Here is a tiny trained network, its code and every weight. The questions are about switching its units off for an input and a class, where a switched-off unit gives its printed mean instead of its output.

import numpy as np


def w(rows, s, z=0):
    codes = np.array(rows[::2]) - 128.0
    scale = np.full(codes.shape[1], s)
    scale[-1] = z or s
    return codes * scale


def norm(h):
    return h / np.sqrt((h * h).mean(-1, keepdims=True) + 1e-5)


def f(y):
    return np.maximum(y, 0)


def log_softmax(a):
    a = a - a.max(-1, keepdims=True)
    return a - np.log(np.exp(a).sum(-1, keepdims=True))


def net(x, mask):
    res = np.array(x, float).reshape(1, 4) / 4 @ E
    u = 0
    for l in range(2):
        y = f(norm(res) @ A[l][:, :-1].T + A[l][:, -1])
        res = res + np.where(mask[u : u + 15], y, B[l][:, -1]) @ B[l][:, :-1]
        u += 15
    return log_softmax(norm(res)[-1] @ U[:, :-1].T + U[:, -1])


A, B = {}, {}
E = w([
[157,133,79,224,175],'x0',
[43,224,249,90,198],'x1',
[174,135,51,70,188],'x2',
[254,159,107,164,150],'x3',
],0.0045)
A[0] = w([
[131,139,129,158,206,68],'L0N0',
[108,176,129,185,231,52],'L0N1',
[254,118,174,77,73,72],'L0N2',
[68,132,165,154,124,132],'L0N3',
[127,119,153,107,102,149],'L0N4',
[136,97,54,165,88,101],'L0N5',
[164,173,114,172,201,104],'L0N6',
[153,115,94,142,132,130],'L0N7',
[123,149,176,220,114,11],'L0N8',
[71,111,153,93,136,3],'L0N9',
[151,162,144,220,188,170],'L0N10',
[107,144,150,107,154,116],'L0N11',
[71,102,75,40,180,48],'L0N12',
[170,138,54,86,185,156],'L0N13',
[107,124,88,89,166,55],'L0N14',
],0.0075,0.004)
B[0] = w([
[68,122,80,116,176,167],'L0N0',
[61,84,46,86,208,201],'L0N1',
[159,240,31,128,66,198],'L0N2',
[152,138,126,160,57,202],'L0N3',
[106,155,76,175,122,169],'L0N4',
[131,16,121,104,129,224],'L0N5',
[165,144,80,166,194,211],'L0N6',
[102,111,190,102,109,186],'L0N7',
[94,172,228,245,98,166],'L0N8',
[63,150,211,103,62,152],'L0N9',
[176,176,134,176,212,254],'L0N10',
[93,79,91,120,88,169],'L0N11',
[231,181,254,85,170,179],'L0N12',
[167,149,253,166,144,234],'L0N13',
[170,171,160,50,165,145],'L0N14',
],0.012,0.0042)
A[1] = w([
[83,133,131,165,172,110],'L1N0',
[142,133,143,111,176,113],'L1N1',
[84,163,104,133,51,91],'L1N2',
[61,113,58,104,251,4],'L1N3',
[115,27,83,96,112,63],'L1N4',
[119,86,146,153,173,115],'L1N5',
[146,128,106,137,149,46],'L1N6',
[86,140,189,174,93,142],'L1N7',
[122,49,114,114,65,95],'L1N8',
[125,184,145,156,134,109],'L1N9',
[137,176,121,181,152,161],'L1N10',
[99,176,70,65,84,154],'L1N11',
[38,107,130,67,90,12],'L1N12',
[81,126,144,101,113,38],'L1N13',
[123,83,134,114,135,109],'L1N14',
],0.012,0.0028)
B[1] = w([
[86,169,107,143,134,200],'L1N0',
[138,160,129,115,156,198],'L1N1',
[155,193,113,59,181,207],'L1N2',
[22,208,138,106,253,230],'L1N3',
[113,31,122,51,125,194],'L1N4',
[91,179,99,97,95,203],'L1N5',
[160,122,110,118,153,156],'L1N6',
[120,101,112,210,114,225],'L1N7',
[70,68,146,76,138,216],'L1N8',
[91,67,107,101,110,207],'L1N9',
[125,57,102,144,130,254],'L1N10',
[117,202,61,130,56,181],'L1N11',
[145,128,244,165,76,195],'L1N12',
[146,120,170,165,99,161],'L1N13',
[111,128,125,97,122,157],'L1N14',
],0.02,0.0052)
U = w([
[51,185,116,137,252,158],'0',
[169,131,129,128,110,2],'1',
[84,172,225,164,44,142],'2',
[166,176,212,56,175,132],'3',
[139,203,62,82,78,141],'4',
[197,82,77,160,185,117],'5',
[65,94,98,226,120,126],'6',
[85,30,138,49,113,155],'7',
],0.014,0.0067)

Each question gives the input, the list of numbers given to net, and the class t.
The units are the neurons (one row each of A and B). Each row of codes is followed by its name. A weight is (code - 128) times the scale printed after its matrix; where a second scale follows, it is the last column's (A, B and U).
mask holds one flag per neuron, layer by layer. A switched-off neuron (its flag False) gives its mean, the last column of its row in B, instead of its output. The means were averaged over made-up inputs and are rounded, as every weight is.
A unit's drop is (log p(t) with every unit on - log p(t) with that unit switched off) / (log p(t) with every unit on - log p(t) with every unit switched off).
The circuit of an input: a set's keep is (log p(t) with only the set's units on - log p(t) with every unit switched off) / (log p(t) with every unit on - log p(t) with every unit switched off). Starting from the 12 units with the biggest drops (on a tie, the unit counted first), units are removed one at a time, each time the one whose removal leaves the highest keep (on an exact tie, the one counted first), for as long as the keep stays at least 0.8.
units of the circuit, in order: the units of the circuit, biggest drop first
k most important neurons: the k neurons with the biggest drops, biggest first
k most important neurons of layer l: the k neurons of layer l with the biggest drops, biggest first
input [5,-5,5,4], class 5: units of the circuit, in order : L1N3
input [-2,-3,-8,1], class 6: 3 most important neurons of layer 1 : L1N7; L1N3; L1N4
input [7,-5,-7,-8], class 7: units of the circuit, in order : L0N5; L1N4
input [-1,2,7,3], class 3: units of the circuit, in order : L0N13; L1N3
input [4,0,7,-5], class 3: units of the circuit, in order : L0N12; L1N3
input [-8,1,7,2], class 3: 2 most important neurons : L0N12; L0N13
input [-4,-7,0,2], class 7: 2 most important neurons : L0N5; L1N8
input [4,-3,5,2], class 5: 3 most important neurons : L0N13; L1N3; L0N1
input [-8,-1,0,-2], class 4: units of the circuit, in order : L1N11; L0N13
input [-1,5,2,-1], class 2: 2 most important neurons : L0N10; L0N6
input [4,4,-5,0], class 6: 2 most important neurons of layer 0 : L0N8; L0N3
input [-3,-6,4,2], class 7: 3 most important neurons of layer 0 : L0N10; L0N5; L0N12
input [5,-6,0,3], class 5: 3 most important neurons : L1N3; L0N13; L0N10
input [-6,0,5,-5], class 3: units of the circuit, in order : L0N12
input [-8,-3,5,-2], class 3: 2 most important neurons : L0N12; L0N13
input [-8,-6,6,2], class 4: 2 most important neurons : L0N2; L0N10
input [-7,-7,3,2], class 4: 2 most important neurons of layer 0 : L0N2; L0N1
input [4,0,-6,4], class 6: 2 most important neurons : L0N8; L1N3
input [-1,-6,4,-2], class 7: 2 most important neurons of layer 0 : L0N5; L0N10
input [-3,-4,-5,1], class 7: 3 most important neurons : L0N5; L1N8; L1N4
input [3,7,-8,4], class 6: 2 most important neurons : L0N8; L0N3
input [-8,-2,-4,-3], class 2: most important neuron : L1N12
input [-4,-1,5,4], class 1: 2 most important neurons of layer 0 : L0N13; L0N2
input [6,-6,-6,2], class 7: 2 most important neurons of layer 0 : L0N5; L0N13
input [6,1,8,-7], class 3: 3 most important neurons : L0N12; L0N13; L0N14
input [-7,6,-1,5], class 4: 2 most important neurons of layer 1 : L1N11; L1N2
input [1,1,1,-8], class 2: most important neuron of layer 0 : L0N10
